Below are the code and all the weights of a small trained network. Each question names an input and a target symbol and asks about switching units off, where a switched-off unit gives its printed mean instead of its output.

import numpy as np


def w(rows, s, z=0):
    codes = np.array(rows[::2]) - 128.0
    scale = np.full(codes.shape[1], s)
    scale[-1] = z or s
    return codes * scale


def norm(h):
    return h / np.sqrt((h * h).mean(-1, keepdims=True) + 1e-5)


def f(y):
    return y / 2 * (1 + np.tanh(0.7978845608 * (y + 0.044715 * y**3)))


def softmax(a):
    e = np.exp(a - a.max(-1, keepdims=True))
    return e / e.sum(-1, keepdims=True)


def log_softmax(a):
    a = a - a.max(-1, keepdims=True)
    return a - np.log(np.exp(a).sum(-1, keepdims=True))


def net(x, mask):
    ids = ['Δαζησω'.index(c) for c in x.split()]
    T = len(ids)
    res = E[ids] + P[:T]
    u = 0
    for l in range(2):
        q, k, v = (norm(res) @ M[l].T for M in (Q, K, V))
        z = softmax(np.where(np.tri(T) > 0, q @ k.T / 2**0.5, -1e9)) @ v
        res = res + np.where(mask[u], z, O[l][:, -1]) @ O[l][:, :-1]
        u += 1
        y = f(norm(res) @ A[l][:, :-1].T + A[l][:, -1])
        res = res + np.where(mask[u : u + 4], y, B[l][:, -1]) @ B[l][:, :-1]
        u += 4
    return log_softmax(norm(res)[-1] @ U[:, :-1].T + U[:, -1])


Q, K, V, O, A, B = {}, {}, {}, {}, {}, {}
E = w([
[202,54,89,131,255,184,85],'Δ',
[205,60,152,134,155,209,170],'α',
[147,211,54,104,177,202,218],'ζ',
[83,82,198,105,156,94,162],'η',
[171,111,67,127,100,220,165],'σ',
[248,72,194,226,107,241,110],'ω',
],0.016)
P = w([
[98,52,134,65,174,108,2],'0',
[137,131,145,165,87,98,158],'1',
[106,129,151,154,120,101,201],'2',
[103,128,154,193,112,120,190],'3',
[148,59,116,206,81,107,132],'4',
[184,107,63,171,53,176,147],'5',
[187,152,153,185,128,179,102],'6',
[241,169,82,218,144,152,70],'7',
[129,80,144,227,141,79,102],'8',
[138,66,127,90,154,174,184],'9',
[207,122,73,169,129,161,175],'10',
[198,99,62,163,140,145,171],'11',
],0.0086)
Q[0] = w([
[95,228,90,127,60,52,2],'L0H0',
[138,145,101,56,152,61,143],'L0H0',
],0.0098)
K[0] = w([
[156,196,228,176,65,109,254],'L0H0',
[183,112,92,167,92,106,116],'L0H0',
],0.0088)
V[0] = w([
[126,89,62,156,3,203,103],'L0H0',
[206,92,193,208,44,151,168],'L0H0',
],0.0049)
O[0] = w([
[89,120,190,159,65,191,32,140],'L0H0',
[180,73,170,5,94,91,192,3],'L0H0',
],0.012,0.00043)
A[0] = w([
[2,96,99,101,160,95,108,2],'L0N0',
[44,110,185,104,127,98,169,204],'L0N1',
[177,187,196,169,71,157,103,113],'L0N2',
[121,67,89,103,196,73,112,143],'L0N3',
],0.0089,0.0031)
B[0] = w([
[102,167,138,217,113,33,254,127],'L0N0',
[227,86,166,182,142,157,64,166],'L0N1',
[33,76,39,59,125,51,201,254],'L0N2',
[162,176,126,121,209,185,85,199],'L0N3',
],0.007,0.0028)
Q[1] = w([
[145,113,127,144,125,208,125],'L1H0',
[65,211,133,62,94,2,136],'L1H0',
],0.0097)
K[1] = w([
[160,159,254,160,222,149,49],'L1H0',
[158,77,153,172,57,76,220],'L1H0',
],0.0076)
V[1] = w([
[115,195,255,56,56,121,150],'L1H0',
[185,140,197,150,195,31,203],'L1H0',
],0.0076)
O[1] = w([
[137,84,143,62,69,5,132,2],'L1H0',
[112,102,72,167,189,85,173,127],'L1H0',
],0.017,0.0098)
A[1] = w([
[138,40,65,190,119,167,135,142],'L1N0',
[123,192,2,91,72,128,196,205],'L1N1',
[22,168,84,127,152,80,167,160],'L1N2',
[162,81,135,22,29,30,120,252],'L1N3',
],0.0094,0.003)
B[1] = w([
[139,146,149,97,198,98,67,255],'L1N0',
[151,65,170,137,148,146,106,148],'L1N1',
[147,92,153,121,108,124,200,127],'L1N2',
[130,203,76,149,106,9,135,162],'L1N3',
],0.013,0.0085)
U = w([
[94,182,90,141,93,160,139,129],'Δ',
[92,182,103,124,94,158,161,68],'α',
[96,131,144,130,11,185,147,144],'ζ',
[169,137,66,115,74,83,171,253],'η',
[191,40,147,77,122,147,162,102],'σ',
[91,100,50,174,123,126,200,95],'ω',
],0.011,0.0034)

Each question gives the input, a string of symbols that net reads in full, and the target symbol t.
The units are the heads (2 rows each of Q, K, V and O) and the neurons (one row each of A and B). Each row of codes is followed by its name. A weight is (code - 128) times the scale printed after its matrix; where a second scale follows, it is the last column's (O, A, B and U).
mask holds one flag per unit, layer by layer, with each layer's heads first. A switched-off unit (its flag False) gives its mean, the last column of its rows in O or B, instead of its output. The means were averaged over made-up inputs and are rounded, as every weight is.
A unit's drop is (log p(t) with every unit on - log p(t) with that unit switched off) / (log p(t) with every unit on - log p(t) with every unit switched off).
The circuit of an input: a set's keep is (log p(t) with only the set's units on - log p(t) with every unit switched off) / (log p(t) with every unit on - log p(t) with every unit switched off). Starting from all 10 units, units are removed one at a time, each time the one whose removal leaves the highest keep (on an exact tie, the one counted first), for as long as the keep stays at least 0.8.
circuit, biggest first: the units of the circuit, biggest drop first
k most important neurons of layer l: the k neurons of layer l with the biggest drops, biggest first
drop when u is switched off: that unit's drop, to one decimal
input α η η, target σ: circuit, biggest first : L0N1, L0H0
input σ α α ζ, target ζ: circuit, biggest first : L1H0, L0H0
input η α α ω α η σ, target ω: circuit, biggest first : L1H0, L0N3, L0N0
input σ Δ Δ σ, target ζ: circuit, biggest first : L0H0, L1H0
input ω α ζ η ζ η, target η: most important neuron of layer 1 : L1N3
input σ α ω Δ α ω ζ, target ζ: circuit, biggest first : L0H0, L1H0, L1N0
input σ σ σ α ω Δ α η α σ Δ η, target ζ: circuit, biggest first : L0H0, L1H0
input σ α η η η α η, target ζ: circuit, biggest first : L1H0, L0H0
input α ζ α η σ ζ, target σ: circuit, biggest first : L1N1, L1H0, L0H0
input η η α ω η ζ, target ω: circuit, biggest first : L1H0, L0N0, L0N3
input η ω η α ω α α ω, target ω: 3 most important neurons of layer 0 : L0N3, L0N0, L0N2
input η ω α η σ σ, target ω: 3 most important neurons of layer 0 : L0N0, L0N3, L0N1
input σ ζ ω, target ζ: drop when L0H0 is switched off : 0.2
input η α ω, target ω: drop when L1H0 is switched off : 0.5
input α ω α α α ω ω α, target σ: drop when L1N3 is switched off : 0.1
input α η α σ ζ η, target σ: drop when L0H0 is switched off : 0.3
input α ω α σ ω, target σ: most important neuron of layer 1 : L1N0
input η ω σ η η ω η, target ω: 2 most important neurons of layer 0 : L0N0, L0N3
